Read these off the array that follows.
1) Which number is the largest entry in the last row?
2) Which number is the entry directly above 136?
3) Which number is the fourth entry from the end, reading row by row?
4) Which number is the entry in the top-right corner?
5) Which number is the entry directly above the smallest entry?
6) Which number is the 1st entry, reading row by row?
7) Which number is the bottom-left entry?
8) Which number is the smallest entry in the last row?
[[114 121 138 141 128 114 118 135 142]
 [143 137 123 113 116 127 141 143 134]
 [119 145 122 117 144 124 115 143 127]
 [113 135 134 113 139 130 115 142 125]
 [106 107 119 136 149 151 140 124 110]
 [133 111 117 142 143 119 109 131 148]
 [122 113 110 114 123 134 143 146 143]
 [117 107 103 102 107 116 128 139 148]
 [127 113 135 139 117 121 142 129 114]
 [142 125 110 112 129 145 145 130 113]
 [134 141 110 128 145 114 122 147 119]
 [138 145 111 118 149 130 106 135 147]]
1) 149
2) 113
3) 130
4) 142
5) 114
6) 114
7) 138
8) 106

Questions about the array below. Counting starts at 0.
1) Which number is the entry directly above the largest entry?
2) Which number is the entry at row 0, column 0?
3) Which number is the top entry of the column that holds the largest entry?
4) Which number is the entry in row 2 and column 0?
5) Which number is the entry at row 2, column 2?
6) Which number is the entry in row 0 and column 2?
7) Which number is the entry in the top-right corner?
109  128  109  139  127  134  123  123  113
107  119  125  128  117  127  121  126  130
126  125  114  136  129  121  121  141  135
114  109  130  119  132  134  133  120  126
121  119  118  128  132  127  126  132  128
121  128  116  136  131  130  132  132  124
111  106  125  116  136  134  130  120  124
111  106  125  119  134  134  130  120  124
128  125  114  136  132  121  121  144  135
1) 120
2) 109
3) 123
4) 126
5) 114
6) 109
7) 113

Questions about the array below. Counting starts at 0.
1) The entry in row 0 and column 2?
2) The entry in row 1 and column 0?
3) The top-left entry?
4) The entry just right of 117?
5) The entry in row 1 and column 1?
6) The entry just left of 124?
7) The entry directly above the smallest entry?
8) The top-right entry?
[[121 137 138 115 136 137 115 136 138 113 137 139 114]
 [123 151 120 108 148 123 117 149 123 116 148 124 110]]
1) 138
2) 123
3) 121
4) 149
5) 151
6) 148
7) 115
8) 114

Questions about the table below. Counting starts at 0.
1) The bottom entry of the column that holds the smallest entry?
2) The top-right entry?
3) The maximum?
4) The entry in row 0 and column 0?
5) The entry at row 1, column 0?
6) The entry in row 0 and column 2?
7) The bottom-right entry?
8) The entry just right of the largest entry?
[[124 136 146 126 129 132 146 145 122 130 127]
 [149 143 134 118 106 128 128 129 145 148 144]
 [144 144 129 137 129 115 124 115 140 139 138]
 [126 143 149 124 132 133 145 136 128 129 136]
 [116 118 121 152 152 115 127 129 111 116 107]
 [110 117 122 141 152 125 127 122 114 108 114]
 [113 125 140 117 131 142 141 140 120 118 127]
 [111 123 129 141 153 125 132 125 114 110 116]
 [122 124 132 142 136 121 136 147 112 128 110]]
1) 136
2) 127
3) 153
4) 124
5) 149
6) 146
7) 110
8) 125

Read these off the array that follows.
1) Read off the third entry on the main diagonal.
2) Read off the last entry, reading row by row.
3) Read off the entry directly above the smallest entry.
4) Read off the fourth entry from the end, reading row by row.
5) Read off the entry in the top-left corner.
6) Read off the second smallest entry.
7) Read off the 3rd entry, reading row by row.
[[128 109 134 130 133 124 128 127 132]
 [128 106 135 130 132 124 128 128 133]
 [125 117 134 125 130 127 129 126 129]
 [124 115 132 124 129 126 128 125 129]
 [128 125 132 127 130 128 130 126 128]
 [127 119 134 126 131 127 130 127 130]
 [125 116 133 124 129 126 128 126 129]
 [127 119 134 126 131 127 130 126 130]
 [128 105 135 130 132 123 128 128 133]
 [128 129 129 128 129 129 128 128 126]
 [126 121 128 128 129 127 132 126 126]
 [127 120 134 126 131 127 130 126 130]
 [126 123 127 126 130 128 132 126 126]
 [128 120 133 127 130 127 129 126 129]
 [128 124 129 128 129 128 127 128 128]
 [127 118 134 126 131 127 129 126 130]]
1) 134
2) 130
3) 119
4) 127
5) 128
6) 106
7) 134

Read these off the row that follows.
1) What is the entry just left of 135?
2) What is the entry just left of 128?
[146 133 141 129 131 135 138 131 149 105 158 118 147 128 129 137]
1) 131
2) 147

Questions about the table below.
1) Give the first entry, reading row by row.
2) Give the bottom entry of the column that holds the largest entry.
3) Give the entry in the top-right corner.
4) Give the first entry of the largest entry's row.
5) Give the last entry, reading row by row.
6) Give the third entry on the diagonal from the top-right corner.
7) Give the entry just left of the smallest entry.
8) Give the entry just right of 148.
[[113 141 139 131 140 131 114 109 137 140]
 [138 123 125 126 121 133 138 143 133 132]
 [137 118 127 131 122 140 136 134 139 139]
 [117 136 126 142 125 133 122 122 128 131]
 [113 149 127 132 131 120 118 127 123 125]
 [129 121 124 150 125 141 133 126 121 123]
 [129 146 124 115 130 111 131 153 117 114]
 [139 113 135 134 134 143 136 125 133 133]
 [113 148 132 130 135 122 116 122 126 129]
 [124 124 143 137 144 142 122 105 135 138]
 [141 130 130 109 130 122 138 151 131 128]
 [112 149 136 129 142 120 115 119 123 125]]
1) 113
2) 119
3) 140
4) 129
5) 125
6) 134
7) 122
8) 132

m =
[[131 147 137 145 121 136 120 131 135 102 137 138 124 108]
 [113 120 142 117 111 141 144 116 130 150 143 132 113 149]]
Counting starts at 0.
The bottom-left entry?
Answer: 113
The top-left entry is 131
The entry in row 0 and column 2?
Answer: 137
The entry in the top-right corner is 108
The bottom entry of the column that holds the largest entry?
Answer: 150
The entry in the bottom-right corner?
Answer: 149

grid = [100 120 106 108 150 152 114 120 118 119 115 112]
The entry just left of the largest entry is 150
The entry just right of the largest entry is 114
